Here is a tiny trained network, its code and every weight. The questions are about switching its units off for an input and a target symbol, where a switched-off unit gives its printed mean instead of its output.

import numpy as np


def w(rows, s, z=0):
    codes = np.array(rows[::2]) - 128.0
    scale = np.full(codes.shape[1], s)
    scale[-1] = z or s
    return codes * scale


def norm(h):
    return h / np.sqrt((h * h).mean(-1, keepdims=True) + 1e-5)


def f(y):
    return y / 2 * (1 + np.tanh(0.7978845608 * (y + 0.044715 * y**3)))


def softmax(a):
    e = np.exp(a - a.max(-1, keepdims=True))
    return e / e.sum(-1, keepdims=True)


def log_softmax(a):
    a = a - a.max(-1, keepdims=True)
    return a - np.log(np.exp(a).sum(-1, keepdims=True))


def net(x, mask):
    ids = ['αγεθξσφψω'.index(c) for c in x.split()]
    T = len(ids)
    res = E[ids] + P[:T]
    q, k, v = (norm(res) @ M[0].T for M in (Q, K, V))
    z = softmax(np.where(np.tri(T) > 0, q @ k.T / 3**0.5, -1e9)) @ v
    res = res + np.where(mask[0], z, O[0][:, -1]) @ O[0][:, :-1]
    y = f(norm(res) @ A[0][:, :-1].T + A[0][:, -1])
    res = res + np.where(mask[1:9], y, B[0][:, -1]) @ B[0][:, :-1]
    return log_softmax(norm(res)[-1] @ U[:, :-1].T + U[:, -1])


Q, K, V, O, A, B = {}, {}, {}, {}, {}, {}
E = w([
[124,182,108,164,109,115],'α',
[104,142,85,117,118,149],'γ',
[120,189,97,135,130,132],'ε',
[100,202,123,131,107,116],'θ',
[73,203,107,144,160,131],'ξ',
[175,169,153,79,136,169],'σ',
[159,125,192,216,75,106],'φ',
[150,93,141,250,212,169],'ψ',
[26,62,131,164,120,61],'ω',
],0.016)
P = w([
[75,121,70,143,35,235],'0',
[204,85,15,129,81,78],'1',
[113,152,103,102,84,149],'2',
[54,153,153,127,88,227],'3',
[196,163,79,101,122,51],'4',
[124,176,131,86,115,102],'5',
[71,132,201,124,128,190],'6',
[198,195,136,78,174,2],'7',
[137,182,177,67,155,61],'8',
[86,95,233,125,159,179],'9',
],0.013)
Q[0] = w([
[119,55,168,146,164,140],'H0',
[2,203,207,135,126,194],'H0',
[157,92,16,30,58,19],'H0',
],0.01)
K[0] = w([
[109,75,115,98,85,124],'H0',
[138,160,195,105,194,13],'H0',
[109,184,5,154,17,190],'H0',
],0.013)
V[0] = w([
[209,113,164,191,94,156],'H0',
[248,156,167,2,107,217],'H0',
[172,159,77,165,234,225],'H0',
],0.0084)
O[0] = w([
[219,52,231,179,125,146,16],'H0',
[223,203,96,75,75,197,3],'H0',
[163,151,134,157,254,188,203],'H0',
],0.01,0.0022)
A[0] = w([
[238,71,41,171,156,52,129],'N0',
[171,148,107,172,126,160,255],'N1',
[164,117,207,152,44,123,23],'N2',
[132,136,55,97,131,114,53],'N3',
[253,112,46,123,157,73,65],'N4',
[132,153,148,149,97,181,67],'N5',
[84,158,134,152,113,190,79],'N6',
[147,167,81,156,110,83,100],'N7',
],0.016,0.0083)
B[0] = w([
[175,227,152,61,14,60,218],'N0',
[81,149,178,106,165,89,255],'N1',
[227,88,33,207,127,179,149],'N2',
[121,29,156,72,110,161,173],'N3',
[109,141,124,173,89,4,202],'N4',
[147,62,162,90,77,164,141],'N5',
[203,115,99,138,141,86,187],'N6',
[181,122,165,159,142,70,210],'N7',
],0.015,0.0073)
U = w([
[163,97,153,150,141,38,49],'α',
[121,61,71,54,133,143,144],'γ',
[208,90,88,61,216,70,58],'ε',
[145,167,75,106,28,80,108],'θ',
[115,185,25,157,183,145,154],'ξ',
[112,183,166,94,101,228,178],'σ',
[163,108,96,176,112,181,254],'φ',
[109,109,212,179,188,167,110],'ψ',
[7,93,161,152,67,161,139],'ω',
],0.012,0.0064)

Each question gives the input, a string of symbols that net reads in full, and the target symbol t.
The units are the heads (3 rows each of Q, K, V and O) and the neurons (one row each of A and B). Each row of codes is followed by its name. A weight is (code - 128) times the scale printed after its matrix; where a second scale follows, it is the last column's (O, A, B and U).
mask holds one flag per unit, heads first, then neurons. A switched-off unit (its flag False) gives its mean, the last column of its rows in O or B, instead of its output. The means were averaged over made-up inputs and are rounded, as every weight is.
A unit's drop is (log p(t) with every unit on - log p(t) with that unit switched off) / (log p(t) with every unit on - log p(t) with every unit switched off).
The circuit of an input: a set's keep is (log p(t) with only the set's units on - log p(t) with every unit switched off) / (log p(t) with every unit on - log p(t) with every unit switched off). Starting from all 9 units, units are removed one at a time, each time the one whose removal leaves the highest keep (on an exact tie, the one counted first), for as long as the keep stays at least 0.8.
units of the circuit, in order: the units of the circuit, biggest drop first
unit that matters most: the unit with the biggest drop
top k neurons: the k neurons with the biggest drops, biggest first
input ξ σ θ α, target σ: units of the circuit, in order => (H0 N4)
input ε ε ξ ε ε ε, target ε: units of the circuit, in order => (N0 N4)
input γ ξ α, target α: unit that matters most => N7
input σ α θ ε ξ θ θ ξ ω, target ω: units of the circuit, in order => (N0 N6 N7)
input ω ω σ σ φ ξ γ, target φ: units of the circuit, in order => (H0 N2)
input φ ξ ξ σ ε ξ ξ α ω θ, target ω: units of the circuit, in order => (H0 N0)
input α ψ θ θ ξ ξ θ φ σ α, target φ: units of the circuit, in order => (H0 N2)
input φ ψ φ ξ θ θ ξ ω ω φ, target ω: units of the circuit, in order => (H0 N7)
input φ ξ θ θ ε α θ ω φ ξ, target ω: units of the circuit, in order => (H0 N7)
input ξ ε α γ, target ε: units of the circuit, in order => (N6 N0)
input γ θ γ ξ ξ α ξ γ θ θ, target θ: top 2 neurons => (N6 N1)
input σ θ ξ ξ ψ, target θ: top 2 neurons => (N0 N4)
input ξ ε α, target α: units of the circuit, in order => (N0 N7)
input θ ω ψ σ, target ω: units of the circuit, in order => (H0)
input ω ξ ε ξ θ γ, target γ: top 2 neurons => (N3 N0)
input ω α ω ξ α σ φ ξ ξ, target ξ: top 4 neurons => (N0 N1 N4 N5)
input ε α ξ ξ ξ ξ, target ξ: top 3 neurons => (N0 N1 N4)
input θ ε ξ θ, target ξ: top 2 neurons => (N0 N6)
input σ ξ θ θ ω φ, target φ: top 2 neurons => (N2 N0)
input γ ψ ξ φ, target ψ: unit that matters most => H0
input ε ξ θ ε, target ξ: top 2 neurons => (N0 N6)
input ξ α φ ψ θ ξ γ, target ξ: top 2 neurons => (N0 N6)
